Below is a small trained network, with its code and all its weights. Each question gives an input and a class and asks what happens when units are switched off, that is, made to give their printed mean instead of their output.

import numpy as np


def w(rows, s, z=0):
    codes = np.array(rows[::2]) - 128.0
    scale = np.full(codes.shape[1], s)
    scale[-1] = z or s
    return codes * scale


def f(y):
    return np.maximum(y, 0)


def log_softmax(a):
    a = a - a.max(-1, keepdims=True)
    return a - np.log(np.exp(a).sum(-1, keepdims=True))


def net(x, mask):
    res = np.array(x, float).reshape(1, 8) / 4 @ E
    y = f(res @ A[0][:, :-1].T + A[0][:, -1])
    res = res + np.where(mask, y, B[0][:, -1]) @ B[0][:, :-1]
    return log_softmax(res[-1] @ U[:, :-1].T + U[:, -1])


A, B = {}, {}
E = w([
[115,104,200,102,133,97,108],'x0',
[50,254,103,77,179,110,135],'x1',
[114,121,125,125,140,133,127],'x2',
[109,104,156,116,144,120,118],'x3',
[119,134,43,157,149,165,146],'x4',
[195,203,121,173,185,164,47],'x5',
[131,137,92,141,133,150,141],'x6',
[38,138,179,188,62,117,63],'x7',
],0.0099)
A[0] = w([
[41,147,129,161,22,124,81,19],'neuron 0',
[40,130,62,241,102,149,80,252],'neuron 1',
[196,26,173,119,126,184,133,123],'neuron 2',
[190,107,156,165,106,167,134,10],'neuron 3',
[69,207,156,81,223,128,160,54],'neuron 4',
[74,72,91,82,34,71,254,31],'neuron 5',
[111,124,60,160,128,189,222,223],'neuron 6',
[169,39,122,180,134,143,103,134],'neuron 7',
[212,159,125,167,215,126,36,167],'neuron 8',
[244,113,101,20,216,124,241,15],'neuron 9',
],0.0083,0.0033)
B[0] = w([
[254,89,84,157,145,134,47,199],'neuron 0',
[199,84,158,92,114,129,116,239],'neuron 1',
[101,144,126,131,32,51,129,221],'neuron 2',
[103,126,113,164,107,163,134,167],'neuron 3',
[142,166,44,174,39,65,139,207],'neuron 4',
[57,140,165,187,226,215,183,233],'neuron 5',
[156,133,185,69,129,114,194,229],'neuron 6',
[130,224,63,153,107,114,212,210],'neuron 7',
[97,174,241,141,126,198,172,232],'neuron 8',
[187,49,110,166,126,165,15,255],'neuron 9',
],0.0088,0.0095)
U = w([
[165,72,75,165,194,159,28,26],'0',
[74,200,193,183,248,178,164,22],'1',
[78,206,2,161,75,91,156,18],'2',
[140,147,144,56,159,120,153,253],'3',
[104,148,117,70,136,172,122,239],'4',
[174,158,158,104,223,71,165,172],'5',
],0.0084,0.006)

Each question gives the input, the list of numbers given to net, and the class t.
The units are the neurons (one row each of A and B). Each row of codes is followed by its name. A weight is (code - 128) times the scale printed after its matrix; where a second scale follows, it is the last column's (A, B and U).
mask holds one flag per neuron, in row order. A switched-off neuron (its flag False) gives its mean, the last column of its row in B, instead of its output. The means were averaged over made-up inputs and are rounded, as every weight is.
A unit's drop is (log p(t) with every unit on - log p(t) with that unit switched off) / (log p(t) with every unit on - log p(t) with every unit switched off).
The circuit of an input: a set's keep is (log p(t) with only the set's units on - log p(t) with every unit switched off) / (log p(t) with every unit on - log p(t) with every unit switched off). Starting from all 10 units, units are removed one at a time, each time the one whose removal leaves the highest keep (on an exact tie, the one counted first), for as long as the keep stays at least 0.8.
units of the circuit, in order: the units of the circuit, biggest drop first
unit that matters most: the unit with the biggest drop
k most important neurons: the k neurons with the biggest drops, biggest first
drop when u is switched off: that unit's drop, to one decimal
input [-2,4,8,-3,-3,3,4,-8], class 0: unit that matters most	neuron 9
input [3,-4,-4,-5,-7,7,2,-8], class 0: 3 most important neurons	[neuron 9; neuron 6; neuron 5]
input [-2,4,-6,-1,8,-3,1,2], class 3: units of the circuit, in order	[neuron 6; neuron 1]
input [5,2,3,4,6,7,0,-5], class 1: 4 most important neurons	[neuron 8; neuron 0; neuron 1; neuron 2]
input [-3,6,-3,-3,8,-3,-1,3], class 3: units of the circuit, in order	[neuron 1; neuron 6]
input [-4,-1,2,7,-7,5,-7,8], class 0: 2 most important neurons	[neuron 0; neuron 6]
input [-1,-8,-7,-3,-8,7,2,6], class 2: units of the circuit, in order	[neuron 7; neuron 2]
input [-5,-5,0,-8,7,-5,-1,0], class 3: 2 most important neurons	[neuron 6; neuron 1]
input [-4,3,0,-1,0,-4,1,-2], class 1: 4 most important neurons	[neuron 5; neuron 2; neuron 1; neuron 0]
input [-4,-7,5,-4,7,6,-4,6], class 2: 4 most important neurons	[neuron 7; neuron 9; neuron 5; neuron 3]
input [5,8,2,-6,8,7,-6,-8], class 0: 2 most important neurons	[neuron 9; neuron 7]
input [4,-5,1,5,-1,2,7,-3], class 2: units of the circuit, in order	[neuron 2; neuron 7]
input [-7,-3,6,0,7,4,2,-3], class 3: 2 most important neurons	[neuron 6; neuron 5]
input [4,-5,-1,-2,-6,6,8,3], class 1: units of the circuit, in order	[neuron 8]
input [0,-8,8,8,4,-4,7,1], class 2: 3 most important neurons	[neuron 7; neuron 2; neuron 8]
input [-4,1,-4,2,7,5,-4,2], class 3: 2 most important neurons	[neuron 5; neuron 1]
input [-4,-5,2,4,-2,-3,1,-2], class 2: 2 most important neurons	[neuron 2; neuron 7]
input [1,1,-2,-5,7,-8,-1,2], class 1: drop when neuron 5 is switched off	1.1
input [8,3,5,5,-8,-2,-1,-8], class 0: drop when neuron 9 is switched off	0.7
input [-6,-6,1,8,-2,1,5,-2], class 2: drop when neuron 6 is switched off	0.0
input [7,2,-7,-2,-1,3,8,7], class 0: unit that matters most	neuron 0
